Moves between nodes:
z900 te z324
z900 za z315
z900 fo z566
z900 gi z797
z167 te z453
z167 za z21
z167 fo z721
z167 gi z172
z640 te z682
z640 za z384
z640 fo z58
z640 gi z414
z324 te z219
z324 za z763
z324 fo z674
z324 gi z72
z763 te z721
z763 za z72
z763 fo z324
z763 gi z160
z833 te z786
z833 za z115
z833 fo z104
z833 gi z626
z317 te z767
z317 za z37
z317 fo z522
z317 gi z702
z786 te z531
z786 za z58
z786 fo z703
z786 gi z640
z674 te z773
z674 za z324
z674 fo z851
z674 gi z763
z682 te z522
z682 za z705
z682 fo z575
z682 gi z152
z172 te z963
z172 za z275
z172 fo z21
z172 gi z354
z21 te z98
z21 za z172
z21 fo z167
z21 gi z275
z471 te z702
z471 za z438
z471 fo z152
z471 gi z522
z160 te z21
z160 za z773
z160 fo z72
z160 gi z219
z795 te z479
z795 za z966
z795 fo z638
z795 gi z570
z315 te z763
z315 za z797
z315 fo z900
z315 gi z851
z72 te z167
z72 za z160
z72 fo z763
z72 gi z773
z335 te z626
z335 za z2
z335 fo z479
z335 gi z104
z566 te z674
z566 za z900
z566 fo z498
z566 gi z315
z115 te z58
z115 za z626
z115 fo z833
z115 gi z555
z384 te z705
z384 za z414
z384 fo z640
z384 gi z531
z104 te z703
z104 za z833
z104 fo z2
z104 gi z115
z58 te z575
z58 za z640
z58 fo z786
z58 gi z384
z198 te z617
z198 za z638
z198 fo z559
z198 gi z795
z773 te z172
z773 za z219
z773 fo z160
z773 gi z721
z479 te z115
z479 za z335
z479 fo z513
z479 gi z2
z638 te z513
z638 za z795
z638 fo z198
z638 gi z966
z575 te z438
z575 za z682
z575 fo z531
z575 gi z705
z626 te z640
z626 za z555
z626 fo z115
z626 gi z703
z656 te z638
z656 za z436
z656 fo z963
z656 gi z276
z570 te z2
z570 za z617
z570 fo z966
z570 gi z513
z721 te z354
z721 za z167
z721 fo z219
z721 gi z21
z275 te z656
z275 za z354
z275 fo z172
z275 gi z453
z559 te z570
z559 za z198
z559 fo z276
z559 gi z638
z851 te z160
z851 za z674
z851 fo z797
z851 gi z324
z966 te z335
z966 za z570
z966 fo z795
z966 gi z617
z152 te z37
z152 za z471
z152 fo z705
z152 gi z438
z276 te z966
z276 za z559
z276 fo z436
z276 gi z198
z498 te z851
z498 za z566
z498 fo z996
z498 gi z900
z522 te z93
z522 za z317
z522 fo z438
z522 gi z37
z2 te z555
z2 za z104
z2 fo z335
z2 gi z833
z702 te z498
z702 za z941
z702 fo z37
z702 gi z93
z438 te z941
z438 za z522
z438 fo z471
z438 gi z317
z941 te z566
z941 za z93
z941 fo z702
z941 gi z767
z513 te z833
z513 za z479
z513 fo z617
z513 gi z335
z219 te z275
z219 za z721
z219 fo z773
z219 gi z167
z797 te z72
z797 za z851
z797 fo z315
z797 gi z674
z703 te z414
z703 za z786
z703 fo z555
z703 gi z58
z705 te z317
z705 za z152
z705 fo z682
z705 gi z471
z436 te z795
z436 za z276
z436 fo z656
z436 gi z559
z98 te z559
z98 za z963
z98 fo z453
z98 gi z656
z93 te z900
z93 za z767
z93 fo z941
z93 gi z996
z453 te z276
z453 za z98
z453 fo z354
z453 gi z963
z555 te z384
z555 za z703
z555 fo z626
z555 gi z786
z531 te z471
z531 za z575
z531 fo z414
z531 gi z682
z37 te z996
z37 za z702
z37 fo z317
z37 gi z941
z354 te z436
z354 za z453
z354 fo z275
z354 gi z98
z996 te z797
z996 za z498
z996 fo z767
z996 gi z566
z767 te z315
z767 za z996
z767 fo z93
z767 gi z498
z617 te z104
z617 za z513
z617 fo z570
z617 gi z479
z414 te z152
z414 za z531
z414 fo z384
z414 gi z575
z963 te z198
z963 za z656
z963 fo z98
z963 gi z436

The rows follow the links: the fewer symbols apart two nodes are, the more alike their rows tend to be.

Each row is also shifted at random along 5 hidden directions that mean nothing.

Some nodes, each with a row of numbers:
z833 -> -23,-21,3,-10,28,-10,22,-22,-18,28,13,-7,12,34,9,-20,35,15,42,6,6,35,5,-1,32,26,3,8,-12,5,19,6,-3,-1,-15,-22,-28,-44,-25,16,-22,-11,12,39,-2,-1,-22,35
z335 -> 39,-20,-2,6,24,-5,37,-20,-20,-29,2,-1,-4,-27,2,-36,35,36,21,-4,9,30,-7,39,20,35,-9,12,6,11,-1,22,1,18,18,0,-15,-33,-12,19,-14,-13,5,2,-3,-4,16,17
z702 -> 66,22,-7,-5,-7,-21,9,34,-4,27,6,30,30,6,-35,2,-17,-9,-38,22,-21,-53,24,-26,-3,-16,-24,0,-4,-34,-16,-19,3,-31,-5,19,22,82,21,-34,-2,8,-24,28,-27,29,9,-27
z453 -> 34,-1,10,13,-13,-2,-10,0,21,-8,-31,-25,-32,-1,1,10,-9,8,-32,-24,-11,-1,-19,-9,-1,1,23,0,22,29,-12,15,11,10,2,-11,15,-7,0,9,-3,1,-2,-18,10,-26,16,-16
z384 -> 53,-18,-20,-6,10,24,11,-12,24,-16,2,10,12,-61,10,-27,13,-3,21,7,-35,10,2,19,-10,-28,-22,16,2,2,35,-16,2,-4,19,26,25,64,7,-25,6,-5,30,6,-19,24,16,29
z656 -> -29,8,-6,17,-1,-1,-5,-15,3,-26,-16,-42,-29,-10,-11,-4,1,14,-28,-23,-9,14,-21,12,7,19,23,-1,41,33,-16,24,24,27,9,-12,6,-36,6,17,-1,-6,0,-11,-1,-18,23,-5
z354 -> -4,4,0,9,-14,10,-15,9,7,-16,-33,-18,-32,-12,-2,-7,-3,10,-50,-25,-30,-14,-7,26,-20,12,33,-4,33,30,-15,17,23,15,-8,2,29,7,27,28,4,9,4,-22,19,-16,42,-23
z498 -> 22,15,6,1,-17,2,11,21,8,-30,8,42,17,-46,-7,6,-18,-9,-14,11,19,-26,1,-2,-8,-23,-33,-6,-16,-32,-15,-11,-26,-12,28,30,7,38,6,-37,13,1,-21,-29,-10,11,12,-28
z93 -> -57,31,-12,5,-5,5,-25,19,-28,-8,41,-1,11,26,-25,25,-15,-26,8,30,34,-4,14,3,-1,-1,-1,-30,-18,-31,-5,-8,-2,8,-5,-9,-25,-67,1,17,25,-6,-6,-8,5,28,-30,-10
z315 -> -23,17,20,-3,-18,-5,1,42,-14,0,10,32,10,10,-11,8,0,-3,-22,13,15,-17,22,14,3,15,6,-30,-25,-30,-12,-4,-19,-9,-8,-1,2,-38,11,33,13,0,-15,1,19,-1,2,-23
z570 -> -59,-8,-14,0,29,-25,17,-30,-25,30,-6,-13,3,47,-4,-18,13,18,4,-16,-1,-22,-1,-12,0,32,-6,22,18,15,-29,18,17,-8,-23,-11,-25,28,-4,-4,-31,12,-22,22,-7,1,8,-1
z797 -> -47,15,25,-13,-21,-15,14,33,8,15,-6,41,24,3,-5,10,-2,3,-29,3,4,-28,17,-18,11,-3,-5,-11,-25,-25,-12,-13,-26,-27,0,6,17,27,1,-6,-3,3,-21,15,-2,-7,7,-25
z617 -> -43,-11,-16,0,29,-18,31,-32,-20,6,-7,-2,3,7,-4,-32,19,28,4,-17,-6,-10,-7,9,4,27,-12,25,23,16,-22,19,14,1,-3,2,-13,35,-1,-10,-26,5,-14,13,-14,2,24,3
z2 -> 60,-21,5,2,23,-17,51,-18,-7,-9,-2,4,6,-25,0,-38,38,38,17,-4,1,34,-3,22,37,25,-9,11,2,9,5,15,-3,5,18,-3,-6,-16,-20,3,-23,-14,4,26,-15,-9,21,24
z317 -> 79,20,-13,3,-7,-9,-10,25,-5,8,21,9,15,10,-30,11,-20,-22,-11,28,-2,-21,13,-12,-1,-16,-15,-13,-8,-26,-1,-14,3,-9,-1,3,3,10,10,-13,11,0,-7,14,-17,31,-15,-12
z703 -> 123,-34,3,-2,14,13,1,-11,-6,4,2,8,0,-2,23,-7,17,4,50,12,7,23,2,18,-6,1,-6,8,-20,1,29,1,-10,4,-10,1,-19,-18,-11,12,-8,2,18,-9,17,3,-26,29
z996 -> 72,11,9,10,-21,3,-12,23,-7,-28,22,25,7,-14,-4,35,-28,-19,15,19,59,1,-2,-10,-3,-18,-29,-19,-32,-35,-10,-8,-30,3,24,5,-23,-41,-12,-11,21,-2,-19,-43,8,4,-30,-18
z438 -> 57,14,-26,1,-1,4,-21,25,-14,17,16,9,15,17,-26,5,-16,-26,-14,30,-20,-37,18,3,-25,-15,-6,-6,-1,-21,-1,-13,19,-12,-20,12,11,40,26,-8,13,11,-1,13,-7,39,-5,-7
z555 -> 71,-34,-9,-7,21,19,6,-22,0,-2,-3,20,5,-26,35,-17,10,0,49,5,2,2,-6,20,-26,-5,-23,23,-11,5,22,-3,-11,-1,-2,23,-15,46,-2,-12,-10,9,14,-20,11,8,-9,26
z72 -> 32,2,46,-13,-27,-21,14,36,25,34,-32,37,7,10,14,9,0,4,-39,-9,-13,-23,14,-29,13,-1,15,-6,-22,-7,-5,-9,-24,-31,-11,0,33,34,4,2,-11,9,-16,18,9,-33,13,-26
z773 -> -17,-4,42,-5,-31,6,23,-4,73,-44,-24,11,-4,-95,32,13,-10,12,-11,-28,7,43,-28,-28,28,-44,-17,3,-10,12,15,-13,-39,-2,70,17,37,23,-28,-47,8,-18,6,-23,-22,-44,19,4
z966 -> -64,4,-13,1,27,-30,27,-14,-35,18,1,-21,-5,43,-29,-33,29,27,-19,-15,-16,-6,7,14,21,48,19,7,28,17,-28,28,33,9,-26,-21,-10,-17,6,26,-26,-2,-10,43,-8,3,25,-2
z575 -> 25,6,-9,-7,7,-3,-12,15,-6,46,20,-18,12,49,-24,-3,11,-17,8,26,-33,12,25,-7,16,-5,19,-12,-11,-13,33,-16,18,-6,-25,-21,6,-24,3,20,4,-9,27,61,-17,28,-30,26

Where do the symbols, taken in turn from left to right, take each start?
Answers are names.
-14,8,22,-7,-21,0,4,35,0,0,-9,46,9,-12,7,9,-8,-4,-23,-1,10,-34,14,4,-11,-2,-3,-11,-23,-23,-16,-7,-29,-18,-5,16,12,22,14,7,5,11,-19,-20,19,-12,12,-31
fo gi za => z324
26,15,9,-1,-15,-2,7,37,-8,-8,4,45,17,-17,-11,5,-13,-5,-28,12,12,-44,19,4,-10,-5,-19,-13,-18,-32,-22,-8,-19,-16,4,22,9,32,14,-8,9,10,-26,-17,8,9,15,-34
za gi => z797
30,-18,-18,-2,17,31,-8,-4,-21,-9,12,0,-6,-3,12,-19,27,0,42,18,-6,21,11,54,-17,11,12,-3,-7,1,31,3,10,16,-17,5,-12,-36,9,44,5,-2,32,-5,25,20,-8,31
fo gi => z58
-79,26,-30,1,0,4,-16,-3,-3,-13,35,0,18,-13,-22,17,-25,-27,6,21,7,-9,3,-13,-8,-31,-25,-5,0,-25,1,-21,5,-4,19,14,-4,19,4,-38,22,-4,0,-1,-28,35,-12,1
fo fo => z522
49,9,28,11,-27,-1,31,19,41,-41,-31,-11,-23,-73,-14,-25,19,33,-69,-25,-49,28,-9,28,27,6,36,-10,29,26,3,14,8,13,40,4,69,-10,13,23,2,-19,13,10,-9,-31,66,-10
za fo => z172
19,-1,56,-7,-27,-10,-5,29,17,19,-11,15,-2,27,18,40,-8,-6,3,-2,36,21,1,-32,27,-2,15,-23,-41,-15,10,-8,-39,-11,1,-24,0,-67,-27,16,1,-4,-10,-1,19,-40,-31,-9
fo te => z219
-114,19,24,-19,-11,-28,-1,11,5,50,14,20,34,56,1,37,-20,-20,8,9,33,-12,12,-72,28,-17,-16,-9,-36,-32,-8,-23,-29,-33,-9,-17,-17,1,-24,-32,-3,1,-26,31,-15,-8,-42,-13
gi fo te fo => z324
34,4,29,10,-22,-5,5,5,39,-19,-29,-26,-25,-30,-1,4,1,17,-41,-25,-16,32,-17,-8,28,-7,28,-9,18,28,2,9,1,14,25,-14,35,-32,-10,7,1,-15,8,0,-4,-38,22,-5
fo fo => z21
74,-6,15,13,5,-38,11,-19,7,25,-19,-38,-16,42,-6,11,-8,17,-9,-21,18,13,-24,-53,35,18,1,14,17,22,-20,20,7,1,2,-33,-17,-19,-30,-18,-27,-6,-20,14,-17,-29,-18,-1
gi fo te => z617
121,2,-1,-5,3,-10,-3,17,10,35,12,-7,16,25,-18,3,3,-13,4,26,-24,8,15,-27,17,-22,0,-2,-13,-16,27,-20,8,-16,-8,-7,16,13,-3,-14,-2,-5,16,51,-25,20,-29,18
fo fo za te => z438
31,-8,2,18,0,-8,-30,-23,-14,7,-15,-45,-34,51,9,32,-22,-6,8,-18,34,2,-27,-24,-13,13,11,6,18,27,-24,21,14,17,-20,-27,-33,-47,-15,3,-8,12,-14,-37,25,-23,-28,-11
gi za gi te => z479
-23,2,-16,13,17,-15,27,-30,-8,-27,-12,-19,-13,-23,-15,-33,17,32,-25,-22,-12,0,-15,23,5,26,0,15,45,27,-29,25,23,14,16,3,4,19,9,-6,-12,-3,-12,-3,-17,-2,44,-3
fo te gi fo => z513
4,11,18,13,-6,-23,5,-1,9,5,-15,-49,-26,29,-20,6,6,18,-34,-20,-11,33,-12,-17,40,20,39,-9,24,27,-9,20,24,17,2,-39,12,-73,-9,27,-5,-15,2,30,-9,-26,5,0
za fo za => z656
